Here is a tiny trained network, its code and every weight. The questions are about switching its units off for an input and a class, where a switched-off unit gives its printed mean instead of its output.

import numpy as np


def w(rows, s, z=0):
    codes = np.array(rows[::2]) - 128.0
    scale = np.full(codes.shape[1], s)
    scale[-1] = z or s
    return codes * scale


def norm(h):
    return h / np.sqrt((h * h).mean(-1, keepdims=True) + 1e-5)


def f(y):
    return y / 2 * (1 + np.tanh(0.7978845608 * (y + 0.044715 * y**3)))


def log_softmax(a):
    a = a - a.max(-1, keepdims=True)
    return a - np.log(np.exp(a).sum(-1, keepdims=True))


def net(x, mask):
    res = np.array(x, float).reshape(1, 3) / 4 @ E
    u = 0
    for l in range(2):
        y = f(norm(res) @ A[l][:, :-1].T + A[l][:, -1])
        res = res + np.where(mask[u : u + 4], y, B[l][:, -1]) @ B[l][:, :-1]
        u += 4
    return log_softmax(norm(res)[-1] @ U[:, :-1].T + U[:, -1])


A, B = {}, {}
E = w([
[3,133,126,105,130,145,149,98,130,119],'x0',
[132,181,163,182,143,110,161,161,17,141],'x1',
[133,89,112,60,129,103,138,175,131,173],'x2',
],0.016)
A[0] = w([
[242,110,127,47,118,126,109,190,165,179,68],'L0N0',
[255,143,124,123,115,86,137,201,81,185,89],'L0N1',
[163,118,133,54,127,93,168,232,50,228,1],'L0N2',
[54,121,122,58,125,121,129,139,174,146,65],'L0N3',
],0.016,0.0072)
B[0] = w([
[149,145,88,159,118,74,180,134,127,146,241],'L0N0',
[144,84,179,118,162,205,120,108,121,118,249],'L0N1',
[120,179,110,106,107,53,6,189,86,125,218],'L0N2',
[107,81,133,97,125,253,177,121,162,123,195],'L0N3',
],0.02,0.017)
A[1] = w([
[84,165,126,161,135,164,176,135,98,135,193],'L1N0',
[66,110,146,79,138,74,129,73,181,149,3],'L1N1',
[190,114,92,155,107,5,183,112,165,180,20],'L1N2',
[243,98,136,143,147,152,170,154,101,159,40],'L1N3',
],0.02,0.0044)
B[1] = w([
[135,127,138,157,91,78,186,137,117,159,199],'L1N0',
[157,39,115,95,159,155,94,198,99,206,141],'L1N1',
[132,160,9,161,164,20,138,108,191,99,219],'L1N2',
[98,150,182,69,206,171,179,52,136,60,247],'L1N3',
],0.012,0.014)
U = w([
[92,125,87,45,55,143,103,196,162,153,85],'0',
[159,171,137,92,139,77,25,235,46,142,166],'1',
[142,136,153,128,93,101,100,144,168,141,2],'2',
[81,187,175,195,60,115,199,130,84,129,172],'3',
[61,52,116,99,92,230,186,132,204,152,149],'4',
[178,143,233,115,197,202,130,94,86,73,127],'5',
[188,120,121,166,77,151,5,90,222,119,109],'6',
[169,145,62,93,197,79,183,113,188,85,159],'7',
],0.015,0.0069)

Each question gives the input, the list of numbers given to net, and the class t.
The units are the neurons (one row each of A and B). Each row of codes is followed by its name. A weight is (code - 128) times the scale printed after its matrix; where a second scale follows, it is the last column's (A, B and U).
mask holds one flag per neuron, layer by layer. A switched-off neuron (its flag False) gives its mean, the last column of its row in B, instead of its output. The means were averaged over made-up inputs and are rounded, as every weight is.
A unit's drop is (log p(t) with every unit on - log p(t) with that unit switched off) / (log p(t) with every unit on - log p(t) with every unit switched off).
most important unit: the unit with the biggest drop
top k neurons: the k neurons with the biggest drops, biggest first
top k neurons in layer l: the k neurons of layer l with the biggest drops, biggest first
input [3,3,-1], class 3: most important unit : L0N2
input [-1,-7,-6], class 6: top 3 neurons : [L0N0; L0N3; L1N3]
input [8,0,-8], class 3: top 3 neurons : [L1N0; L0N1; L0N3]
input [3,6,-2], class 3: top 2 neurons : [L0N2; L0N1]
input [3,-1,7], class 0: top 2 neurons : [L0N2; L0N3]
input [4,0,-6], class 3: top 3 neurons in layer 0 : [L0N2; L0N1; L0N0]
input [7,1,-8], class 3: top 3 neurons : [L0N1; L0N2; L0N3]
input [0,-7,5], class 4: top 2 neurons : [L0N3; L0N2]
input [-7,-3,-5], class 5: top 2 neurons in layer 0 : [L0N1; L0N2]
input [2,-4,-7], class 4: top 3 neurons : [L0N2; L0N0; L1N2]
input [0,-2,-6], class 6: top 2 neurons in layer 1 : [L1N3; L1N2]
input [-1,-8,-6], class 4: top 2 neurons : [L0N2; L0N0]
input [-4,-2,-4], class 5: top 3 neurons : [L1N3; L0N0; L0N2]
input [0,-2,1], class 4: most important unit : L0N3
input [7,-1,-7], class 4: top 2 neurons in layer 1 : [L1N1; L1N2]
input [2,4,-2], class 3: top 3 neurons in layer 0 : [L0N2; L0N1; L0N0]
input [1,3,-1], class 3: top 3 neurons : [L0N2; L0N1; L0N0]
input [1,1,-3], class 3: top 3 neurons in layer 0 : [L0N2; L0N1; L0N0]
input [1,-8,-7], class 4: top 2 neurons in layer 0 : [L0N2; L0N0]
input [-7,-8,-8], class 7: most important unit : L0N1
